The symbols move the points like this.
pz: x>none, w>qt, c>none, v>cp, e>fz, t>hj
jt: x>ns, w>nf, c>pn, v>none, e>tq, t>none
qf: x>mj, w>md, c>fg, v>ng, e>zt, t>sn
sg: x>fg, w>cq, c>zs, v>none, e>sn, t>hn
bh: x>hr, w>qh, c>mt, v>none, e>none, t>sd
td: x>qp, w>zb, c>qm, v>gs, e>gz, t>dn
tm: x>jh, w>ch, c>nq, v>none, e>nc, t>nj
gg: x>gp, w>hr, c>zt, v>none, e>none, t>lq
rt: x>lf, w>jp, c>none, v>mm, e>tt, t>hq
hl: x>none, w>gp, c>qr, v>none, e>none, t>lc
jr: x>gd, w>gh, c>fl, v>none, e>fr, t>none
ff: x>gj, w>gt, c>nl, v>sm, e>bn, t>gr
zg: x>ml, w>zr, c>nr, v>mb, e>nm, t>tj
ml: x>none, w>hf, c>rz, v>lg, e>mz, t>zg
rd: x>mr, w>gz, c>zr, v>dd, e>nq, t>mf
zn: x>ft, w>nm, c>dp, v>sq, e>md, t>cq
jn: x>lc, w>lq, c>qc, v>none, e>none, t>ng
qt: x>none, w>lf, c>none, v>tb, e>jc, t>bg
tn: x>nj, w>tq, c>gs, v>none, e>rp, t>none
lj: x>none, w>fq, c>qs, v>none, e>none, t>rn
pq: x>fh, w>qf, c>gz, v>rp, e>ch, t>ns
qm: x>jf, w>gf, c>gt, v>ms, e>td, t>tb
fc: x>lm, w>ff, c>jp, v>cn, e>nr, t>gd
zs: x>zb, w>nt, c>pf, v>none, e>sg, t>rg
ns: x>pq, w>sn, c>pm, v>none, e>qc, t>jt
ms: x>mf, w>pn, c>zd, v>none, e>gs, t>none
rf: x>hg, w>jq, c>none, v>none, e>tg, t>none
ld: x>qg, w>mc, c>none, v>none, e>gh, t>none
fd: x>nb, w>tg, c>mc, v>none, e>gl, t>none
mz: x>none, w>mr, c>ml, v>mt, e>mq, t>nm
ft: x>none, w>mz, c>sb, v>cz, e>cm, t>zn
tg: x>cg, w>lt, c>rf, v>none, e>mm, t>none
mb: x>lg, w>rc, c>dh, v>none, e>cl, t>none
jz: x>tt, w>gd, c>hq, v>none, e>hh, t>lt
dn: x>td, w>zs, c>tb, v>none, e>pm, t>sc
qs: x>none, w>jh, c>mq, v>none, e>lj, t>bq
jq: x>hq, w>fl, c>none, v>none, e>lt, t>none
qn: x>bq, w>nj, c>sz, v>none, e>qh, t>dd
bq: x>qs, w>tm, c>ct, v>none, e>rn, t>qn
rl: x>hh, w>fr, c>lt, v>none, e>cn, t>none
hq: x>rt, w>ll, c>none, v>none, e>jz, t>jq
pf: x>gf, w>hh, c>cg, v>none, e>zs, t>mm
mq: x>none, w>fb, c>mz, v>bh, e>qs, t>ct
lf: x>none, w>dj, c>none, v>pf, e>bl, t>rt
qc: x>ch, w>cz, c>ns, v>none, e>jn, t>tq
sm: x>tj, w>zd, c>fr, v>none, e>bz, t>none
lt: x>jz, w>jr, c>jq, v>none, e>rl, t>none
zt: x>zh, w>lp, c>qf, v>none, e>gg, t>cz
mg: x>cp, w>gl, c>gh, v>none, e>zd, t>none
qh: x>rn, w>gb, c>qn, v>none, e>none, t>qd
cm: x>none, w>mq, c>ft, v>lq, e>jd, t>md
gd: x>fc, w>gr, c>ll, v>none, e>ql, t>jr
gb: x>nc, w>jn, c>nj, v>none, e>none, t>rp
gf: x>pc, w>nz, c>ph, v>pn, e>zb, t>pf
mt: x>lp, w>qn, c>lg, v>none, e>bh, t>cl
nl: x>sl, w>hj, c>none, v>fr, e>ff, t>qg
jd: x>none, w>qs, c>cm, v>none, e>qb, t>lp
hj: x>pz, w>bg, c>none, v>mg, e>gt, t>gn
jf: x>none, w>pc, c>fz, v>mf, e>qp, t>qm
sn: x>qf, w>lg, c>sg, v>none, e>cz, t>nf
qg: x>nl, w>gn, c>none, v>none, e>gr, t>ld
sd: x>bh, w>qd, c>cl, v>none, e>none, t>none
qr: x>none, w>zh, c>fh, v>none, e>hl, t>ch
mr: x>none, w>lz, c>hf, v>qn, e>fb, t>rd
hf: x>none, w>qp, c>dt, v>sz, e>mr, t>zr
fh: x>none, w>mj, c>lz, v>gb, e>qr, t>pq
pn: x>pm, w>hn, c>sc, v>none, e>jt, t>none
qd: x>qh, w>rp, c>dd, v>none, e>none, t>none
mc: x>gn, w>rf, c>none, v>none, e>fd, t>none
rc: x>sz, w>gs, c>bz, v>none, e>dd, t>none
gl: x>tb, w>mm, c>fd, v>none, e>sc, t>none
sb: x>none, w>ml, c>bd, v>sn, e>ft, t>dp
lm: x>none, w>gj, c>dj, v>nt, e>rz, t>fc
jh: x>none, w>qr, c>fb, v>none, e>fq, t>tm
lq: x>gg, w>bh, c>cz, v>none, e>none, t>sr
dd: x>qn, w>tn, c>rc, v>none, e>qd, t>none
ch: x>qr, w>zt, c>pq, v>none, e>lc, t>qc
sr: x>lq, w>sd, c>sq, v>none, e>none, t>none
nb: x>gt, w>cg, c>gn, v>none, e>tb, t>fd
cg: x>ph, w>jz, c>hg, v>none, e>pf, t>tg
gp: x>none, w>qb, c>zh, v>none, e>none, t>gg
ng: x>jn, w>sr, c>tq, v>none, e>none, t>none
lp: x>jd, w>bq, c>md, v>none, e>hr, t>mt
zb: x>hz, w>dp, c>gf, v>jt, e>fg, t>zs
ql: x>nr, w>cp, c>gd, v>none, e>tj, t>fr
bl: x>none, w>lm, c>lf, v>zs, e>bd, t>tt
rz: x>none, w>dt, c>lm, v>cq, e>ml, t>nr
pc: x>none, w>bd, c>jc, v>pm, e>hz, t>gf
tq: x>qc, w>sq, c>jt, v>none, e>ng, t>none
nq: x>fb, w>pq, c>rd, v>qd, e>tm, t>dq
hg: x>bg, w>hq, c>none, v>none, e>cg, t>rf
gz: x>lz, w>fg, c>td, v>tn, e>pq, t>pm
fr: x>ql, w>mg, c>jr, v>none, e>sm, t>none
hn: x>sg, w>dh, c>rg, v>none, e>nf, t>none
zd: x>rq, w>sc, c>mg, v>none, e>ms, t>none
nt: x>dp, w>tj, c>hh, v>none, e>cq, t>cn
sc: x>dn, w>rg, c>gl, v>none, e>pn, t>none
rp: x>gb, w>ng, c>tn, v>none, e>none, t>none
rq: x>zr, w>dn, c>cp, v>none, e>mf, t>zd
fq: x>none, w>hl, c>jh, v>none, e>none, t>nc
lc: x>hl, w>gg, c>ch, v>none, e>none, t>jn
fz: x>none, w>jc, c>pz, v>rq, e>jf, t>gt
bn: x>dt, w>qm, c>ff, v>bz, e>zr, t>cp
fg: x>tz, w>zn, c>zb, v>tq, e>qf, t>sg
bg: x>qt, w>rt, c>none, v>gl, e>ph, t>hg
md: x>cm, w>ct, c>zn, v>sr, e>lp, t>lg
dh: x>cq, w>bz, c>cn, v>none, e>mb, t>none
gs: x>dq, w>jt, c>ms, v>none, e>tn, t>none
qp: x>none, w>hz, c>jf, v>dq, e>lz, t>td
ll: x>jp, w>qg, c>none, v>none, e>gd, t>fl
ph: x>jc, w>tt, c>bg, v>sc, e>gf, t>cg
sz: x>ct, w>dq, c>zm, v>none, e>qn, t>rc
zh: x>none, w>jd, c>mj, v>none, e>gp, t>zt
nm: x>mz, w>rd, c>zg, v>cl, e>ct, t>zm
nr: x>rz, w>bn, c>fc, v>dh, e>zg, t>ql
tb: x>qm, w>pf, c>nb, v>none, e>dn, t>gl
mj: x>none, w>cm, c>tz, v>jn, e>zh, t>qf
hz: x>none, w>sb, c>pc, v>ns, e>tz, t>zb
fb: x>none, w>fh, c>mr, v>qh, e>jh, t>nq
gn: x>hj, w>hg, c>none, v>none, e>nb, t>mc
qb: x>none, w>lj, c>jd, v>none, e>none, t>hr
dq: x>nq, w>ns, c>mf, v>none, e>nj, t>gs
cz: x>zt, w>mt, c>sn, v>none, e>lq, t>sq
nz: x>bd, w>nr, c>tt, v>hn, e>dp, t>hh
jp: x>dj, w>nl, c>none, v>rl, e>fc, t>ll
jc: x>none, w>bl, c>qt, v>dn, e>pc, t>ph
fl: x>ll, w>ld, c>none, v>none, e>jr, t>none
tt: x>bl, w>fc, c>rt, v>rg, e>nz, t>jz
gj: x>none, w>fz, c>sl, v>tj, e>dt, t>ff
pm: x>gz, w>sg, c>dn, v>none, e>ns, t>pn
bd: x>none, w>rz, c>bl, v>sg, e>sb, t>nz
nc: x>fq, w>lc, c>tm, v>none, e>none, t>gb
rn: x>lj, w>nc, c>bq, v>none, e>none, t>qh
zm: x>nm, w>mf, c>tj, v>none, e>sz, t>bz
rg: x>zs, w>cn, c>mm, v>none, e>hn, t>none
cl: x>mt, w>dd, c>mb, v>none, e>sd, t>none
sq: x>cz, w>cl, c>nf, v>none, e>sr, t>none
dj: x>none, w>sl, c>none, v>hh, e>lm, t>jp
nj: x>tm, w>qc, c>dq, v>none, e>gb, t>tn
lg: x>md, w>sz, c>cq, v>none, e>mt, t>mb
hr: x>qb, w>rn, c>lp, v>none, e>none, t>bh
nf: x>sn, w>mb, c>hn, v>none, e>sq, t>none
mf: x>rd, w>pm, c>rq, v>none, e>dq, t>ms
lz: x>none, w>tz, c>qp, v>nj, e>fh, t>gz
sl: x>none, w>pz, c>none, v>ql, e>gj, t>nl
cq: x>zn, w>zm, c>nt, v>none, e>lg, t>dh
gt: x>fz, w>ph, c>hj, v>zd, e>qm, t>nb
tz: x>none, w>ft, c>hz, v>qc, e>mj, t>fg
cn: x>nt, w>sm, c>rl, v>none, e>dh, t>none
hh: x>nz, w>ql, c>jz, v>none, e>nt, t>rl
zr: x>hf, w>td, c>bn, v>rc, e>rd, t>rq
tj: x>zg, w>rq, c>ql, v>none, e>zm, t>sm
gr: x>ff, w>nb, c>qg, v>none, e>cp, t>gh
mm: x>pf, w>rl, c>tg, v>none, e>rg, t>none
dt: x>none, w>jf, c>gj, v>zm, e>hf, t>bn
gh: x>gr, w>fd, c>ld, v>none, e>mg, t>none
dp: x>sb, w>zg, c>nz, v>nf, e>zn, t>nt
cp: x>bn, w>tb, c>gr, v>none, e>rq, t>mg
bz: x>zm, w>ms, c>sm, v>none, e>rc, t>none
ct: x>mq, w>nq, c>nm, v>sd, e>bq, t>sz

The rows follow the links: the fewer symbols apart two points are, the more alike their rows tend to be.

Each row is also shifted at random along 7 hidden directions that mean nothing.

Some points, each with a row of numbers:
cz
[ 533, -474,   82,  -49,  -89,  224,  -65,  282,  111,   -1, -371, -148, -446,  140, -144,   60, -256,  190,  182,  -52, -260, -258,  -37, -216,  348,  -74,  692, -202,  185,  568,  -16,  278, -446,   78, -263,  -22, -465,   35,  251, -124,  209, -177,  214, -194]
gl
[ -83,  277,    9, -237, -111, -269,  220,   -8, -229,  -18,  288,  -12, -340,  -87,  -11,  -20,  283,   65, -192, -225,  154,  283,  176,  -55, -154,  -34, -117,   64,  373, -245,  134, -199,   67,  151,  112,   68,  -41,   63, -215,  -67,  -12,  101, -305, -125]
ft
[-346, -200,  -93, -536,   55,  168,  116,   39,  257, -314, -186,  140,  115, -246, -110,  -97,  179,  -97,  128,  241, -259, -101,  -62,   36,   79,  -48,  289, -367, -335,  164,  -42,  213, -231, -315,  -39, -106,   24,  232,  185,  -90, -307,  204,  145,  285]
pc
[ 154,  -56,  481,  280,  124,  116,  -14,  179,  -62,  129,  -24,  117,  347,   76,  -44,  141, -163,  298, -288,   40,  226, -124,  260,  230,  449,  309, -189,  -59,   80,  215,  -77,  244,   -3, -416,  -66,  182,  -50, -301,  294,  -84,   84,  -83,  268,  -25]
mm
[ 710, -121,  214, -125,   29,  303,   92,   59, -301,  -94,  200,    4,  140,  249,  -84,  122,  294, -101,   43, -267,   -9,  -64, -247, -235,   54,  -75,   83,  -26,   35,  -84,  212,  143,   94,  380, -196, -111,   52,   47, -216,   63,  -21,   89,   76, -274]
rl
[ 223, -216,  -64, -174,  -13,  144,   40,   36, -121, -268,   53, -181, -321,  -88,  -28,    0,  -15,  -23,   21,  -90, -253, -176, -172, -274,   57, -235,  226,  -22,   73,   69,  217,   82, -140,  179, -156, -163, -190,  128,  -57,   10, -180,  275,   64, -167]
cp
[  14,  -60, -312,  861,  -59,  235, -298, -243, -168,  326, -658, -156, -138, -130,  212,   47, -730,   84,   62,  -31,  111,  110,  131, -294,  231,   36, -116,  295,  187,  215,  -65, -177,  -39,   25, -189, -217, -163, -392,  194,  158,  -28,  -84,  -26,  -71]
fr
[ 219,  -21, -127, -184,   -3, -111,   82,  -45,  -68, -215,  135, -115, -577, -231,  -68,  104, -240,  225,  -88,   53, -367, -218,  142, -141,  275,  -81,  370,  -78,   33,  347,  282,   86, -531, -378, -179,   31, -416,   -4,  270,  -31,  -54,  306,  -80, -120]
hh
[1146,  262,  644, -293,  118, -201,  207,  411, -203, -292,  788,   75,  422,  170,  -34,  201,  223,   55, -213,  -62,  -66, -291,  -74,  307,  173,  134, -180, -192, -120, -177,  229,  185,  -30, -326,  -11,  179,   45,  107,   23, -163,  127,  221,  -85, -258]
tn
[ 368,  175,  -53,    6, -211,  -72,  244, -252,   64,  292,  -15,  114,  418,  301,    0,    3,  425, -456,  263, -176,  218,   73,  336, -269, -130, -184, -262,   85, -300, -181,  -48,  -87,  147, -361,  270, -164,  521, -178,  -17,   59,  -36,    6, -172,   31]
jc
[ -48, -255, -143, -303,  207,  522, -234,   -5,  -80, -280, -233,  184,   80, -223,    2,   19,  -15,   29,   74,   91, -157,  161, -524,  -36,   35,  125,  112, -130,  -59,  -66,   22,  101,   77,  656, -367, -185, -215,  204, -199,   59, -194,   13,  218,   86]
jn
[-168,  206,   59, -332,  -89, -580,  -21,  331,  138,  114,  -30,   65, -261,  -52,  134,  194,  -92,  152, -100,  126, -113,  225,  402,  117,  291,  266, -261, -167,   79, -179, -200, -235,  -66, -188,   -8,  169, -324, -122,  230, -146,  359, -211, -320,  -79]
rp
[-361,  -88,   36,  -44, -255,  159,  150, -328,  -33,  150,  193, -214,  114,  600, -247,   92,  196, -281,  275,   27, -216, -348, -451, -257, -323,  -87,  908, -227, -527,  262,   91,  207, -323,  148, -181,  -23,  413,  146,   19,  334,  111,  -35,  103, -142]
tm
[  42,    0, -390, -151,   34,   53,  -44, -180,  179,   61,   26,  146,  -82,   89,  -63, -155,  180, -190,  297,  -12,  -52,  140, -321,   -8, -353, -158,  212,   32,  -94,  -36,   -7, -122,   56,  428,   45,   62,   99,  219, -302,   60,   81, -244,  -66,  140]
jr
[-311,  251,   10,  -92,  -54, -431,  161,  -31, -126, -149,  359, -186, -419, -227,   25,   25,  -64,  173, -287,   51, -136,  -69,  226,   43,  -28,  -19,  -19,   46,   88,  -56,  190, -106, -226, -367,   69,   68, -138,   -3,  109,  -32,  -64,  347, -241,  -86]
ff
[   2,  237, -202,  116,  143,   -5,  -26, -142,  -42,   24,   32,  178,  -52, -278,   28,  -22, -130,  157, -144,  -70,   92,  226,  135,  107,   -4,   61,  -76,  137,  113,  134,   93,  -71, -135, -195,  -10,   24, -201,  -33,  -32,  -76,  -51,   37, -133,  114]
nj
[ 628,  100,  -68,  348, -260, -193,  293, -160,  203,  331,  -58,  -85, -220,  132, -124, -276,  182,  -58,  109, -261,  429,   -5,  532,  -41, -314, -279,  189,  236,  309,  270,  -66,  -57,  -97, -463,  564,   94,  291, -101,   61, -154,  158,  -93, -123,  114]
gn
[ 388,  222,  437,  380,  -10,   62,   62,   17, -248,  202,   24,  108,  484,  168,   19,  238,  -78,   95, -242, -236,  281,   44,  343,    8,  248,  243, -133,   38,  -18,  188,   22,  140, -143, -548, -109,  -85,   24, -331,  253,  -51,   98,   46,  -68, -144]
mc
[  43,  -62, -110, -211,  102,  282, -205,  -48, -237,  -99, -269,  169,   -9, -125,   88,  419, -281,   71,   13,    5, -395,  155,  -98, -345,  523,  220,   86, -182, -234,  115,  113,   99, -327,   52, -665, -283, -493, -146,  203,  126,  -62,  120,  -63, -240]
gp
[ 175, -187,  186, -268,  100,  -53, -150,  293,  142,   -5,   81,   77, -155,   55,  -60,  109,  -40,  251,  -40,  211, -132,  -57, -116,  233,  214,  237,   68, -157,   60,  -19,  -69,  106,   45,  303, -105,  304, -250,   44,   48,  -34,  300, -282,  170,  -46]
ll
[ 431, -121, -146,  550,  -21,  347,   -1, -210,  -71,    5, -261, -179, -106, -189,    0, -134, -254,   35,  -18, -203,  126, -126,  115, -198, -108, -236,  213,  312,  121,  418,   85,  119, -205, -264,   70, -287,  -47,  -80,   99,   11, -178,  242,   90,   44]
mj
[ 109, -356, -180, -577,  237,  312, -366,  210,   77, -243, -271,  277,  -65, -162,   16,  161, -153,   86,  192,  338, -428,  119, -530,   -1,  389,  257,   83, -354, -121, -120,  -66,   69,   54,  746, -488,   39, -436,  178, -106,   63,   21, -230,  211,   15]
bq
[-500,   32, -198,   12,  142, -406, -435,  184,  121,   26,  190, -127, -281,  -52,  206,   79, -465,  160,   -7,  405, -339,  -33, -343,  305,   57,  164, -373,   60,  -49, -400, -107, -325,  293,  521, -113,  321, -249,   47, -162,  149,  260, -336,  -36,  -40]
bl
[ 181,   63,   64, -281,  312, -145, -249,  300,  -59, -299,  382,   94, -209, -405,  123,   47, -143,  362, -319,  273,  -95,  106, -237,  459,   64,  252, -486,   60,  251, -436,   88, -133,  326,  490,  -52,  277, -350,  134, -234,  -61,   50,   19,   16,   14]
hr
[-989,  -92,  -60, -168, -105, -437,   13,  240,  297, -155,  149, -337, -635, -120,  -55, -215,  -34,  158, -108,  138, -170, -152,   27,  234, -314, -173,  291,  -43,  173,   49, -105,  -67,  -99,   69,  281,  224, -168,  279,   12, -113,   96,  -76,   26,   86]
dh
[ 526, -217,  289,  233,  -17,   -7,  -79,  162, -160,   18,  186, -253,  -62,  326,    7,  215, -218,   90,   -9,   16, -195, -429, -118, -144,  358,  -44,  -29,   -4,   -6,   37,  128,  141,   11,   46, -172,  121,  -97, -166,  109,  107,  143,  -14,  182, -360]
rt
[-249, -181, -281, -356,  233,  390, -205,   26,  -26, -472, -168,   96,  -34, -374,   41,   13,  -99,  -34,   78,   54, -416,   58, -437,  -80,   50,  -60,  201, -105, -227,   66,  114,   83, -182,  311, -389, -352, -382,  302,  -76,   -5, -345,  221,   58,   57]
cm
[-279, -306, -158, -270,   32,  299,   31,  -53,  326, -168, -517,  192,  353, -126,  -21,  -50,   89, -240,  264,  230, -222, -129,   60, -147,  266,  -55,  107, -309, -490,  189, -168,  220, -153, -449,  -67, -276,   90,    2,  307,  -24, -342,  147,  224,  305]
sm
[-112,   36, -554, -261,  -28, -164,  -71, -113,  -18, -181, -150,  -49, -396, -380,  208,  -73,  -59, -178,  157,   61, -237,  239,  -21, -280,  -70, -203, -430,  169,   33, -439,   70, -382,  225,  302,   30, -234, -136,   57, -224,   67, -254,  230, -280,   18]
ml
[ 496, -120, -167,  330,   85,  411,    7, -313,   95,   94,  -50,   86,  408,   20,  -54, -269,  176, -208,  199,   12,  323,  -61, -227,   60, -345, -173, -158,  245,  -81,  -50,    4,   52,  389,  131,  281,  -56,  516,   35, -251,  111, -219,   15,  232,  281]
dt
[  50,  261,  153,   47,  149,  220,  -32, -288, -125,  121,  207,  330,  909,  220,    5,  197,  148, -185,    8,  179,  116,   46, -270,  169,   17,  340, -186, -116, -555, -170,   -7,   85,  170, -115, -174,   24,  480, -107,  -51,  218,  -64,  -34,   53,  114]
md
[ 278,  -65,   59, -588,  231, -179,  -94,  421,  233, -344,  171,  234,   60, -101,   31,  173,  -64,   35,   66,  240, -527, -161,  -92,  177,  482,   77, -122, -355, -286,   14,   11,  125, -190, -237, -208,  142, -423,  144,  140, -205,   39,  -50,   18,  -20]
hq
[ 272, -217, -117, -281,  163,  343, -254,  147,  -86, -414, -348,  112,   25, -369,  119,  268, -379,   32,   70,   94, -558,  -34, -218, -207,  532,  114,  136, -242, -340,  191,   98,  147, -410,  -78, -605, -421, -612,   33,  275,    4, -216,  269,   38, -123]
sb
[ 527, -234,  -68,   -9,  109,  281,  129,   -7,  273, -115, -380,  215,  172, -293,  -49, -214,  137,  -42,   82,  -23,  151,  -55,  391,   -8,  175, -178, -134,   22,   51,  276,  -86,  218,  -15, -590,  264, -124,   34,  -80,  195, -234, -321,  174,  218,  314]
jz
[ 170,  -42, -192, -360,   73,  104,  -64,  135,  -97, -440,  -61,  -10,  -73, -389,  112,  -86,   76, -117,   45,  -46, -203,  142, -258,  -58, -165, -152, -133,   10,   19, -294,   91, -120,   89,  345, -102, -337, -191,  302, -242,  -71, -303,  291, -117,    3]
cl
[-221, -108, -196, -348,  -45, -311, -128,  229,   89, -128, -127, -118, -345, -155,  209,   89, -106,  -72,   73,  157, -362,   41,   90, -144,  241,  -62, -387,  -38,  -50, -377,  -60, -235,  141,  182,  -62,  -82, -279,  -20,   27,   27,   -7,   24, -150, -107]
mf
[-284,  328, -286, -175, -174, -315,  108, -138,   34,   16,  -82,   70,  -87, -159,   64,  -43,   11, -161,  104,   69,  -62,  243,  116,  -54, -136,    1,   76, -137,  -94,  -82,  -28, -287, -164, -163,   57, -101,   96,   94,   12,   -5,  -52,   58, -399,   80]
sg
[ 663,   19,  448, -208,   26, -147,   28,  455, -209,  -78,  315,  -15,   61,  218,   -3,  121,   87,   96,  -83, -107,   17,  -45, -154,  142,  131,  154, -116, -159,  275, -215,   29,   -7,  165,  376,  -56,  182,  -73,  112, -152, -116,  249, -133,  -48, -316]
td
[ 532,   93, -173, -724,  182,  253,  273,  -24,   29, -299,  201,  470, -100, -101, -304,  -85,  484,  -43,  163, -265,  -83,  246, -213,    1, -141,  -96,  716, -300,   91,  362,  216,  183, -425,  157, -157,   64, -190,  446, -253, -275,  -55,  -37,  -98,   83]
gd
[ 526,   71,  -13,   -4,   54,  -66,   43,   40,  -28, -205,   37,    1, -274, -341,  -12,   59, -314,  237, -120,   16, -231, -140,  213,   28,  250,   -8,  221,  -35,   26,  367,  203,   67, -487, -580,  -81,  -32, -388,  -20,  309, -156,  -70,  297, -108,  -47]

Where do the symbols, taken in turn from left to right, take each start?
Answer with the point's name.
[-240,  -74,  241,  -30,   18,  103,   60,   94,  111,   55, -202,  162,  416,   34,  -12,   -6,  146,  -35,  -35,   63,  196,   18,  206,  112,  185,  144, -207, -151,  -92,   -5, -188,  149,  152, -259,   72,   16,  195, -112,  139,  -96,  -92,  -50,  175,  172]
e v c c w e t x c => sn
[-889,   67, -125,  195,   15,  119,  -61, -276,   12,   57, -320,   30,   17, -250,  -29,   62, -345,  180, -148,  217,  -48,   29,   80,   50,  134,  229,  274,  -96, -203,  373,  -45,   76, -366, -420, -194,  -47,  -81, -130,  353,   98, -155,  123,   66,  199]
t t t w e x t e => sc
[-161, -134,  201,  -45,   -1,  -26,  -40,  147,   68,   68,  183,  -70,  -52,  163,  -73, -114,  179,   87,  -63,   71,  209,  -22, -224,  266, -260,   63,  -12,    6,  237, -231, -131,  -22,  372,  583,  184,  292,  174,  141, -266,   39,  193, -264,  199,   43]
w w t w t t x e w => jn
[ -291,   613,  -167,  -441,   196,  -644,    61,   275,    -1,   -99,   217,   401,  -184,  -589,   239,   -85,   270,   125,  -336,  -131,   336,   828,   580,   364,   -75,   186, -1063,   173,   603,  -704,  -113,  -543,   470,    47,   371,   166,  -261,    54,  -314,  -384,   -10,   -74,  -568,   170]
v x e e t w x e t w => sr
[  53, -136,  439,  676, -222, -108,  158,  152,  -25,  136,  -13, -474,  100,  301,  -22, -147, -149,   -3, -100, -133,  270, -495,  257,   19,  -39, -234,   92,  142,  165,  257,  -90,  126,   -4, -474,  342,   26,  321, -137,  235,  -62,   50,   78,  183, -122]
w x t w x t c x => zr
[ -56, -225, -324,  -54,   99,  564, -261, -221,  -28,   53, -401,  223,  189,   17,  -19,  -67,   67, -152,  288,   65,   67,  258, -556, -125, -172,   76,   70,  -24,  -29, -149,  -99,  -34,  340,  944, -221, -105,  142,  127, -376,  203,  -68, -272,  212,  146]
e e e t w c e w t w c => qn
[ 267,  374,  -25, -483,  185,   75,  213,  -19,  -15, -167,  135,  530,  478, -182,    2,   23,  531, -192,  -12, -247,  157,  463,  163,   41,  -46,   62, -247, -101,  -93, -142,   69,  -10,   -8, -234,   -9, -162,   43,  131, -166, -235, -183,  116, -260,  153]
t t w w c w x => ll
[-185,  160,  -72,  523,   82,  177,  -72, -254, -125,  149,  -17,    8,  208,  -25,   60,  -53, -107,    8, -119, -158,  301,  129,    6,   30, -227,  -11, -138,  321,   52,   69,   15,  -41,   87,  -66,   36, -103,  141, -119,  -91,   82,  -79,   29,    2,   95]
e t x e c t t x w t w => tg
[ -98, -164,   53, -289, -146,  387,  244, -156, -125, -118, -198,    7,  404,  256, -103,   54,  458, -457,  262, -213, -119,  -70, -137, -507,  -27, -237,  328, -240, -379,   40,   57,  229, -149,  -13, -173, -447,  316,  104,   -4,   90, -337,  279,   73,  -90]
x t c x t c w x => jz
[-296,  -60,  189,  -91, -162, -258,   35,  202,  178,   29,  -70, -210,  119,  160,   73,   33,    7, -149,   75,  145, -158, -201,  144,   -4,   44,  -48,  -40, -160, -289,  -69, -180,   21,  -32, -299,   91,  -60,  120,  -12,  224,  -27,   87,    9,   -3,  -36]
t c c x e x x t => lp
[ 159, -368,   34,   47,   83,  151, -218,  147,  105,  -38,  138, -165, -287,  121, -110,  -86, -156,  213,   38,  212, -100, -298, -501,  227,  -86,   22,  260,   25,  112,   33,  -10,  126,  179,  650,  -31,  300,  -79,  171, -178,  114,  204, -247,  344,   -2]
w c w e t t x c x t => nq
[-233,  364,  247,  152,  -51, -597,  -54,  170,  -45,   61,  328, -145,  217,   72,  206,  223, -386,   54, -172,  303, -195, -219,   86,  279,  267,  272, -408, -136, -301, -255,  -35, -197,  -18, -451,  -29,  177,   65, -171,  275,   65,  176,   40, -243, -158]
w e c t c c x t x t => mg
[-301, -133, -446,  257,   70,  437, -199, -406,   47,  138, -466,  135,  139, -103,   17, -119, -152, -105,  216,  144,   83,  172, -281, -101, -152,   40,   82,   75, -123,   56,  -88,  -51,  146,  356, -124, -144,  181,  -25, -107,  216, -195,  -88,  146,  257]
v c c w x x e w w => tz
